Below is a small trained network, with its code and all its weights. Each question gives an input and a target symbol and asks what happens when units are switched off, that is, made to give their printed mean instead of their output.

import numpy as np


def w(rows, s, z=0):
    codes = np.array(rows[::2]) - 128.0
    scale = np.full(codes.shape[1], s)
    scale[-1] = z or s
    return codes * scale


def f(y):
    return y / 2 * (1 + np.tanh(0.7978845608 * (y + 0.044715 * y**3)))


def softmax(a):
    e = np.exp(a - a.max(-1, keepdims=True))
    return e / e.sum(-1, keepdims=True)


def log_softmax(a):
    a = a - a.max(-1, keepdims=True)
    return a - np.log(np.exp(a).sum(-1, keepdims=True))


def net(x, mask):
    ids = ['ΓΞΣΦαβδεηθμτω'.index(c) for c in x.split()]
    T = len(ids)
    res = E[ids] + P[:T]
    r = res
    for j in range(2):
        rows = slice(2 * j, 2 * j + 2)
        q, k, v = (r @ M[0][rows].T for M in (Q, K, V))
        z = softmax(np.where(np.tri(T) > 0, q @ k.T / 2**0.5, -1e9)) @ v
        o = O[0][rows]
        res = res + np.where(mask[j], z, o[:, -1]) @ o[:, :-1]
    y = f(res @ A[0][:, :-1].T + A[0][:, -1])
    res = res + np.where(mask[2:6], y, B[0][:, -1]) @ B[0][:, :-1]
    return log_softmax(res[-1] @ U[:, :-1].T + U[:, -1])


Q, K, V, O, A, B = {}, {}, {}, {}, {}, {}
E = w([
[127,166,95,148,101,161,150],'Γ',
[193,148,92,145,107,136,70],'Ξ',
[139,149,152,126,69,117,114],'Σ',
[130,133,110,172,101,103,116],'Φ',
[103,157,135,99,91,124,126],'α',
[139,164,3,181,90,90,63],'β',
[153,144,107,84,103,150,170],'δ',
[98,145,167,141,169,105,179],'ε',
[235,181,108,166,49,83,156],'η',
[69,214,56,71,111,101,147],'θ',
[67,105,73,96,16,118,136],'μ',
[111,55,85,70,100,140,177],'τ',
[169,115,12,109,118,117,180],'ω',
],0.024)
P = w([
[127,149,183,136,148,254,57],'0',
[146,186,170,112,112,238,107],'1',
[141,179,154,99,109,205,126],'2',
[132,164,145,91,106,178,139],'3',
[123,139,136,84,107,154,159],'4',
[113,132,127,76,91,127,171],'5',
[99,105,105,59,96,99,186],'6',
[71,81,104,58,79,87,190],'7',
[43,45,90,40,70,63,188],'8',
],0.0089)
Q[0] = w([
[110,231,59,29,3,171,174],'H1',
[71,131,212,39,139,191,189],'H1',
[72,85,96,122,6,166,52],'H2',
[137,158,148,141,255,25,57],'H2',
],0.009)
K[0] = w([
[120,104,113,100,119,1,162],'H1',
[117,112,113,140,107,149,178],'H1',
[106,102,82,146,114,84,132],'H2',
[124,143,137,174,138,236,67],'H2',
],0.019)
V[0] = w([
[183,108,61,217,157,219,242],'H1',
[39,81,99,182,107,147,232],'H1',
[201,9,168,79,140,33,159],'H2',
[150,121,120,219,153,1,85],'H2',
],0.0084)
O[0] = w([
[103,57,105,219,244,176,168,132],'H1',
[215,192,104,213,255,58,130,168],'H1',
[146,139,201,113,98,249,140,2],'H2',
[58,163,59,227,133,156,125,54],'H2',
],0.0084,0.0077)
A[0] = w([
[186,41,66,67,74,114,139,29],'N1',
[113,27,121,55,108,105,193,201],'N2',
[168,195,47,233,145,121,30,67],'N3',
[244,63,160,254,31,126,65,254],'N4',
],0.0071,0.0039)
B[0] = w([
[113,151,117,241,99,137,146,202],'N1',
[150,138,143,232,141,248,64,210],'N2',
[151,64,207,105,166,135,122,254],'N3',
[79,122,145,84,151,141,221,207],'N4',
],0.011,0.0083)
U = w([
[152,23,104,102,173,107,124,188],'Γ',
[174,87,37,150,160,152,150,6],'Ξ',
[126,101,154,142,118,149,127,135],'Σ',
[148,80,120,113,123,143,222,43],'Φ',
[145,130,181,137,135,138,99,197],'α',
[87,150,57,113,158,143,121,230],'β',
[170,116,200,178,146,165,115,154],'δ',
[134,116,133,117,155,156,137,166],'ε',
[39,120,108,168,139,190,109,142],'η',
[183,102,127,237,68,79,119,8],'θ',
[247,88,151,116,131,83,149,36],'μ',
[212,97,155,53,178,154,155,110],'τ',
[63,187,213,164,254,148,147,253],'ω',
],0.0083,0.0037)

Each question gives the input, a string of symbols that net reads in full, and the target symbol t.
The units are the heads (2 rows each of Q, K, V and O) and the neurons (one row each of A and B). Each row of codes is followed by its name. A weight is (code - 128) times the scale printed after its matrix; where a second scale follows, it is the last column's (O, A, B and U).
mask holds one flag per unit, heads first, then neurons. A switched-off unit (its flag False) gives its mean, the last column of its rows in O or B, instead of its output. The means were averaged over made-up inputs and are rounded, as every weight is.
A unit's drop is (log p(t) with every unit on - log p(t) with that unit switched off) / (log p(t) with every unit on - log p(t) with every unit switched off).
The circuit of an input: a set's keep is (log p(t) with only the set's units on - log p(t) with every unit switched off) / (log p(t) with every unit on - log p(t) with every unit switched off). Starting from all 6 units, units are removed one at a time, each time the one whose removal leaves the highest keep (on an exact tie, the one counted first), for as long as the keep stays at least 0.8.
circuit, biggest first: the units of the circuit, biggest drop first
unit that matters most: the unit with the biggest drop
top k neurons: the k neurons with the biggest drops, biggest first
heads that matter: for each layer, one digit per head in row order, 1 if its drop is at least 0.15 and else 0, layers parted by /
input β Ξ η β α, target η: circuit, biggest first : H1, H2
input Γ θ Ξ β Ξ, target Γ: circuit, biggest first : H2, N3
input η η Ξ μ Ξ η Γ, target η: circuit, biggest first : H1, H2
input θ θ μ Ξ μ μ η, target Φ: circuit, biggest first : N4, H2
input δ η δ α δ, target δ: circuit, biggest first : N2, H2, N1
input τ Ξ α, target τ: circuit, biggest first : H2
input β ε θ β β, target Γ: circuit, biggest first : N3, H2
input δ Ξ η δ, target η: circuit, biggest first : H1, N2
input Σ μ δ, target μ: circuit, biggest first : H1, H2
input β Ξ β Ξ β η Γ ω Γ, target ω: heads that matter : 11
input Σ Φ Γ α τ θ Γ δ, target θ: heads that matter : 00
input μ τ β Γ α ω Ξ η Γ, target η: circuit, biggest first : N3, H2
input α Ξ δ δ, target δ: circuit, biggest first : H2, N2, N1
input Ξ ε θ Σ, target θ: heads that matter : 11
input Γ β Ξ Ξ η η Ξ β α, target β: unit that matters most : H2
input α Φ η β Σ η δ, target η: heads that matter : 10
input Ξ β Γ ε ω Γ, target ω: heads that matter : 10
input δ τ θ Ξ Γ μ α, target μ: heads that matter : 10
input Γ β β Σ Ξ β θ α, target θ: heads that matter : 11
input δ ω η Γ θ Γ, target θ: circuit, biggest first : H2, N4, H1, N3
input Γ α Ξ Γ Ξ θ Σ, target θ: circuit, biggest first : H2, N1, N3, H1
input β Γ μ θ θ δ, target θ: heads that matter : 01
input β μ ε β β θ Σ μ η, target Φ: heads that matter : 01
input Γ θ δ η μ Σ, target μ: heads that matter : 10
input β Φ Σ μ Ξ δ, target μ: heads that matter : 10
input Ξ η δ α β β Ξ, target Γ: top 3 neurons : N3, N2, N1
